Here is a tiny trained network, its code and every weight. The questions are about switching its units off for an input and a class, where a switched-off unit gives its printed mean instead of its output.

import numpy as np


def w(rows, s, z=0):
    codes = np.array(rows[::2]) - 128.0
    scale = np.full(codes.shape[1], s)
    scale[-1] = z or s
    return codes * scale


def norm(h):
    return h / np.sqrt((h * h).mean(-1, keepdims=True) + 1e-5)


def f(y):
    return y / 2 * (1 + np.tanh(0.7978845608 * (y + 0.044715 * y**3)))


def log_softmax(a):
    a = a - a.max(-1, keepdims=True)
    return a - np.log(np.exp(a).sum(-1, keepdims=True))


def net(x, mask):
    res = np.array(x, float).reshape(1, 8) / 4 @ E
    u = 0
    for l in range(2):
        y = f(norm(res) @ A[l][:, :-1].T + A[l][:, -1])
        res = res + np.where(mask[u : u + 11], y, B[l][:, -1]) @ B[l][:, :-1]
        u += 11
    return log_softmax(norm(res)[-1] @ U[:, :-1].T + U[:, -1])


A, B = {}, {}
E = w([
[127,128,129],'x0',
[143,255,174],'x1',
[128,129,129],'x2',
[158,123,234],'x3',
[206,117,95],'x4',
[127,128,128],'x5',
[128,128,128],'x6',
[129,128,128],'x7',
],0.0071)
A[0] = w([
[153,199,83,108],'0.n0',
[43,139,152,250],'0.n1',
[160,51,175,89],'0.n2',
[115,134,121,115],'0.n3',
[81,234,146,155],'0.n4',
[71,84,183,97],'0.n5',
[111,249,37,75],'0.n6',
[91,93,163,141],'0.n7',
[38,195,134,87],'0.n8',
[69,112,33,71],'0.n9',
[120,145,114,103],'0.n10',
],0.011,0.0027)
B[0] = w([
[159,67,77,184],'0.n0',
[51,106,172,221],'0.n1',
[76,65,159,176],'0.n2',
[126,134,123,127],'0.n3',
[81,122,55,255],'0.n4',
[94,151,235,173],'0.n5',
[108,2,120,242],'0.n6',
[108,128,191,161],'0.n7',
[77,60,65,200],'0.n8',
[103,213,128,208],'0.n9',
[135,122,116,127],'0.n10',
],0.014,0.0048)
A[1] = w([
[145,93,87,124],'1.n0',
[29,153,160,142],'1.n1',
[188,212,138,178],'1.n2',
[128,82,94,228],'1.n3',
[134,63,190,56],'1.n4',
[106,75,77,222],'1.n5',
[220,155,148,80],'1.n6',
[137,188,23,129],'1.n7',
[82,187,228,251],'1.n8',
[2,24,92,100],'1.n9',
[58,168,169,73],'1.n10',
],0.0087,0.0015)
B[1] = w([
[119,188,144,146],'1.n0',
[98,177,55,186],'1.n1',
[252,159,117,125],'1.n2',
[109,173,164,165],'1.n3',
[81,11,115,146],'1.n4',
[133,174,177,183],'1.n5',
[128,191,179,124],'1.n6',
[220,132,255,154],'1.n7',
[208,210,70,180],'1.n8',
[234,215,152,254],'1.n9',
[111,173,83,158],'1.n10',
],0.0087,0.0086)
U = w([
[76,246,74,254],'0',
[251,200,140,140],'1',
[60,102,18,89],'2',
[187,73,27,60],'3',
[54,145,203,118],'4',
[137,43,181,37],'5',
],0.013,0.0027)

Each question gives the input, the list of numbers given to net, and the class t.
The units are the neurons (one row each of A and B). Each row of codes is followed by its name. A weight is (code - 128) times the scale printed after its matrix; where a second scale follows, it is the last column's (A, B and U).
mask holds one flag per neuron, layer by layer. A switched-off neuron (its flag False) gives its mean, the last column of its row in B, instead of its output. The means were averaged over made-up inputs and are rounded, as every weight is.
A unit's drop is (log p(t) with every unit on - log p(t) with that unit switched off) / (log p(t) with every unit on - log p(t) with every unit switched off).
The circuit of an input: a set's keep is (log p(t) with only the set's units on - log p(t) with every unit switched off) / (log p(t) with every unit on - log p(t) with every unit switched off). Starting from the 12 units with the biggest drops (on a tie, the unit counted first), units are removed one at a time, each time the one whose removal leaves the highest keep (on an exact tie, the one counted first), for as long as the keep stays at least 0.8.
units of the circuit, in order: the units of the circuit, biggest drop first
k most important neurons: the k neurons with the biggest drops, biggest first
k most important neurons of layer l: the k neurons of layer l with the biggest drops, biggest first
drop when u is switched off: that unit's drop, to one decimal
input [4,4,-4,-4,-8,-3,1,1], class 2: units of the circuit, in order -> (0.n8)
input [-8,-4,3,2,6,2,4,2], class 5: units of the circuit, in order -> (0.n4, 0.n2)
input [5,-1,1,0,5,0,-5,-4], class 1: 4 most important neurons -> (0.n5, 0.n6, 0.n7, 0.n1)
input [5,2,0,7,-5,0,-5,-7], class 0: 2 most important neurons -> (0.n6, 1.n8)
input [-1,1,1,1,3,-8,-7,-5], class 1: 2 most important neurons of layer 0 -> (0.n1, 0.n6)
input [8,5,2,-8,1,2,6,5], class 3: 2 most important neurons of layer 0 -> (0.n6, 0.n0)
input [6,-2,4,4,6,-3,-8,5], class 5: 2 most important neurons -> (0.n2, 0.n4)
input [-6,7,1,0,8,-4,0,7], class 3: 2 most important neurons -> (0.n0, 0.n6)
input [-1,-7,-6,-7,1,-3,7,1], class 1: 3 most important neurons -> (1.n7, 0.n4, 0.n1)
input [6,5,-4,-7,0,0,-3,-5], class 2: 2 most important neurons -> (0.n6, 0.n4)
input [8,-8,-2,3,-2,0,-3,3], class 4: 3 most important neurons -> (0.n6, 0.n5, 0.n0)
input [-3,2,-1,-5,-3,-4,0,0], class 2: 2 most important neurons of layer 0 -> (0.n6, 0.n9)
input [0,-5,7,-8,2,0,-3,1], class 1: 2 most important neurons -> (1.n7, 0.n4)
input [0,-2,-8,4,7,4,8,-1], class 5: units of the circuit, in order -> (0.n2)
input [0,2,3,-6,-7,1,3,7], class 2: 2 most important neurons -> (0.n6, 0.n8)
input [6,-1,-3,6,8,1,-5,0], class 5: 2 most important neurons -> (0.n2, 1.n9)
input [-6,4,-6,6,-3,-7,7,1], class 0: drop when 1.n1 is switched off -> 0.0
input [-6,-2,8,-5,-2,6,3,-2], class 0: drop when 0.n9 is switched off -> 0.5
input [-8,6,-8,-6,7,-8,1,1], class 3: drop when 0.n6 is switched off -> 0.3
input [-8,6,-5,-4,5,1,3,3], class 3: units of the circuit, in order -> (0.n6)
input [-7,-4,5,0,5,7,6,4], class 1: 2 most important neurons -> (0.n5, 0.n6)
input [2,3,5,-7,7,-8,-4,2], class 3: 2 most important neurons -> (0.n6, 0.n0)
input [6,-2,-7,-8,2,5,-3,3], class 1: 2 most important neurons -> (1.n7, 0.n4)
